Below are the code and all the weights of a small trained network. Each question names an input and a target symbol and asks about switching units off, where a switched-off unit gives its printed mean instead of its output.

import numpy as np


def w(rows, s, z=0):
    codes = np.array(rows[::2]) - 128.0
    scale = np.full(codes.shape[1], s)
    scale[-1] = z or s
    return codes * scale


def norm(h):
    return h / np.sqrt((h * h).mean(-1, keepdims=True) + 1e-5)


def f(y):
    return y / 2 * (1 + np.tanh(0.7978845608 * (y + 0.044715 * y**3)))


def softmax(a):
    e = np.exp(a - a.max(-1, keepdims=True))
    return e / e.sum(-1, keepdims=True)


def log_softmax(a):
    a = a - a.max(-1, keepdims=True)
    return a - np.log(np.exp(a).sum(-1, keepdims=True))


def net(x, mask):
    ids = ['ΓΔμπτω'.index(c) for c in x.split()]
    T = len(ids)
    res = E[ids] + P[:T]
    u = 0
    for l in range(3):
        q, k, v = (norm(res) @ M[l].T for M in (Q, K, V))
        z = softmax(np.where(np.tri(T) > 0, q @ k.T / 2**0.5, -1e9)) @ v
        res = res + np.where(mask[u], z, O[l][:, -1]) @ O[l][:, :-1]
        u += 1
        y = f(norm(res) @ A[l][:, :-1].T + A[l][:, -1])
        res = res + np.where(mask[u : u + 4], y, B[l][:, -1]) @ B[l][:, :-1]
        u += 4
    return log_softmax(norm(res)[-1] @ U[:, :-1].T + U[:, -1])


Q, K, V, O, A, B = {}, {}, {}, {}, {}, {}
E = w([
[45,135,153,136,114,180,140,76,180,184],'Γ',
[96,193,97,96,109,196,123,113,142,150],'Δ',
[54,184,180,38,126,87,112,111,100,121],'μ',
[69,117,158,134,87,137,163,58,10,172],'π',
[251,130,121,124,51,50,130,84,91,203],'τ',
[66,93,70,137,147,45,219,174,83,110],'ω',
],0.019)
P = w([
[140,139,161,119,63,157,171,73,222,53],'0',
[143,99,150,122,96,133,123,94,241,48],'1',
[130,97,134,96,107,121,151,82,222,64],'2',
[141,100,128,86,78,132,150,106,152,86],'3',
[124,115,131,80,99,116,157,105,147,102],'4',
[118,118,127,74,119,112,149,103,136,113],'5',
[111,128,132,77,141,105,143,105,129,128],'6',
[106,132,129,80,158,109,143,111,118,139],'7',
[107,137,133,84,174,108,138,118,106,154],'8',
[98,139,133,98,190,109,131,129,98,164],'9',
[95,142,132,100,203,109,124,140,91,179],'10',
[81,152,134,117,218,111,118,155,84,197],'11',
[69,154,131,124,233,109,112,153,70,217],'12',
[48,159,121,136,253,110,102,158,56,236],'13',
],0.014)
Q[0] = w([
[111,3,103,106,162,112,12,194,94,148],'L0H0',
[232,125,106,179,124,219,80,138,241,50],'L0H0',
],0.004)
K[0] = w([
[139,28,161,52,235,137,149,177,173,252],'L0H0',
[18,85,106,136,175,185,64,153,111,88],'L0H0',
],0.0037)
V[0] = w([
[255,104,113,138,100,73,63,114,138,158],'L0H0',
[121,135,107,135,112,78,149,119,106,99],'L0H0',
],0.0092)
O[0] = w([
[234,110,120,146,254,124,146,122,105,115,24],'L0H0',
[139,100,141,119,132,116,142,106,122,107,252],'L0H0',
],0.016,0.0028)
A[0] = w([
[168,160,93,167,80,55,26,139,195,192,92],'L0N0',
[114,159,117,66,43,176,132,117,134,149,66],'L0N1',
[207,51,185,154,202,156,178,43,172,200,68],'L0N2',
[104,184,146,183,255,183,185,115,133,89,5],'L0N3',
],0.0058,0.0025)
B[0] = w([
[249,160,160,98,162,103,175,127,133,185,134],'L0N0',
[114,123,80,116,166,124,120,119,85,147,254],'L0N1',
[96,85,86,138,100,111,80,130,162,143,222],'L0N2',
[145,84,132,142,136,145,75,126,200,147,181],'L0N3',
],0.013,0.0043)
Q[1] = w([
[111,171,203,164,119,198,139,226,167,4],'L1H0',
[95,151,150,58,176,66,72,72,119,203],'L1H0',
],0.012)
K[1] = w([
[156,127,135,129,4,167,136,44,198,87],'L1H0',
[77,137,99,164,225,162,136,139,74,183],'L1H0',
],0.012)
V[1] = w([
[1,62,40,163,119,73,174,189,166,207],'L1H0',
[111,211,106,88,138,88,183,212,175,87],'L1H0',
],0.0045)
O[1] = w([
[150,96,98,125,153,141,251,171,184,124,254],'L1H0',
[116,161,150,98,137,86,89,203,182,143,99],'L1H0',
],0.013,0.0042)
A[1] = w([
[19,162,183,117,83,133,127,166,103,85,58],'L1N0',
[187,25,44,129,221,68,151,211,76,127,106],'L1N1',
[99,97,156,150,90,129,106,66,1,156,82],'L1N2',
[114,147,96,176,192,184,92,73,215,122,254],'L1N3',
],0.0079,0.0033)
B[1] = w([
[185,104,138,71,128,40,79,79,87,129,253],'L1N0',
[86,193,169,114,189,154,109,128,167,83,233],'L1N1',
[117,173,255,116,100,135,207,209,86,123,185],'L1N2',
[239,160,77,125,190,135,29,161,64,108,183],'L1N3',
],0.0099,0.007)
Q[2] = w([
[69,139,103,159,176,165,99,140,146,135],'L2H0',
[109,200,135,83,187,130,115,4,75,172],'L2H0',
],0.016)
K[2] = w([
[112,181,149,180,250,154,75,180,85,145],'L2H0',
[153,202,135,106,221,85,175,155,63,210],'L2H0',
],0.011)
V[2] = w([
[116,99,66,68,79,115,127,113,69,196],'L2H0',
[25,61,95,132,145,204,48,175,68,1],'L2H0',
],0.0086)
O[2] = w([
[149,128,113,158,172,188,81,113,108,108,242],'L2H0',
[2,152,160,108,74,207,120,138,101,55,3],'L2H0',
],0.019,0.0052)
A[2] = w([
[93,80,144,189,116,169,107,102,177,150,39],'L2N0',
[105,147,166,159,123,109,222,126,97,110,254],'L2N1',
[129,118,111,120,127,98,250,163,199,108,77],'L2N2',
[105,135,174,82,133,108,129,112,95,146,47],'L2N3',
],0.019,0.0048)
B[2] = w([
[143,32,151,254,147,164,83,149,177,134,153],'L2N0',
[205,29,114,66,134,176,147,189,145,111,232],'L2N1',
[57,109,30,111,169,113,152,251,225,97,200],'L2N2',
[108,181,174,183,66,113,113,155,110,146,255],'L2N3',
],0.017,0.0091)
U = w([
[113,76,139,154,107,180,60,100,246,169,44],'Γ',
[144,203,48,1,120,250,105,59,168,154,75],'Δ',
[70,190,187,60,96,33,59,118,172,121,250],'μ',
[201,66,197,4,94,200,112,155,116,136,43],'π',
[242,119,65,72,122,36,112,63,161,155,208],'τ',
[89,113,68,40,149,56,158,179,236,87,215],'ω',
],0.0052,0.0015)

Each question gives the input, a string of symbols that net reads in full, and the target symbol t.
The units are the heads (2 rows each of Q, K, V and O) and the neurons (one row each of A and B). Each row of codes is followed by its name. A weight is (code - 128) times the scale printed after its matrix; where a second scale follows, it is the last column's (O, A, B and U).
mask holds one flag per unit, layer by layer, with each layer's heads first. A switched-off unit (its flag False) gives its mean, the last column of its rows in O or B, instead of its output. The means were averaged over made-up inputs and are rounded, as every weight is.
A unit's drop is (log p(t) with every unit on - log p(t) with that unit switched off) / (log p(t) with every unit on - log p(t) with every unit switched off).
The circuit of an input: a set's keep is (log p(t) with only the set's units on - log p(t) with every unit switched off) / (log p(t) with every unit on - log p(t) with every unit switched off). Starting from the 12 units with the biggest drops (on a tie, the unit counted first), units are removed one at a time, each time the one whose removal leaves the highest keep (on an exact tie, the one counted first), for as long as the keep stays at least 0.8.
units of the circuit, in order: the units of the circuit, biggest drop first
k most important neurons: the k neurons with the biggest drops, biggest first
k most important neurons of layer l: the k neurons of layer l with the biggest drops, biggest first
drop of u: that unit's drop, to one decimal
input μ τ π, target τ: 4 most important neurons => L0N0, L0N1, L0N3, L2N1
input ω μ μ Γ τ π μ Γ, target π: 2 most important neurons => L1N2, L2N1
input ω Γ π τ π, target τ: units of the circuit, in order => L2H0
input π τ μ Δ, target τ: units of the circuit, in order => L0N0, L2H0
input μ μ Δ Δ Γ Γ Γ π π Γ π μ ω π, target π: 3 most important neurons => L2N1, L1N2, L2N2
input μ τ ω π μ π μ Γ, target π: 3 most important neurons => L1N2, L1N0, L2N1
input ω μ τ, target ω: 2 most important neurons => L2N2, L0N0
input Δ μ τ μ π Δ, target π: 3 most important neurons of layer 1 => L1N2, L1N0, L1N3
input ω μ ω Γ τ μ Γ Γ, target μ: 2 most important neurons => L1N3, L1N2
input μ Δ Δ μ τ μ, target τ: 2 most important neurons of layer 0 => L0N1, L0N0
input Γ μ τ Γ μ Γ Δ, target μ: units of the circuit, in order => L0H0, L1H0, L2N1
input μ Γ Γ Γ τ ω μ τ Δ, target Δ: 2 most important neurons of layer 1 => L1N3, L1N0
input μ π τ ω μ π π μ Δ, target π: 3 most important neurons => L2N1, L1N2, L0N2
input Γ Δ μ Γ Δ μ Γ τ μ Γ, target τ: 2 most important neurons of layer 1 => L1N0, L1N2
input μ μ π ω τ Γ, target τ: 2 most important neurons of layer 0 => L0N2, L0N0
input μ Δ μ μ, target μ: most important neuron of layer 1 => L1N0
input π μ τ π μ ω μ π, target ω: 3 most important neurons of layer 0 => L0N2, L0N1, L0N3
input μ ω π τ Δ Γ Δ π μ, target π: 2 most important neurons => L2N1, L1N0
input μ τ Γ ω π, target ω: 2 most important neurons => L1N1, L2N2
input Δ ω Δ μ Γ τ μ μ ω μ Γ π μ, target π: 2 most important neurons of layer 2 => L2N1, L2N2
input π Δ Γ Δ Δ μ τ ω π Γ π μ π, target π: most important neuron => L2N1
input π ω τ, target ω: drop of L1H0 => 1.0
input τ Γ μ, target τ: drop of L1H0 => 1.1
input Δ Γ ω μ μ μ Γ π μ ω Γ μ μ, target μ: drop of L1N0 => 0.1
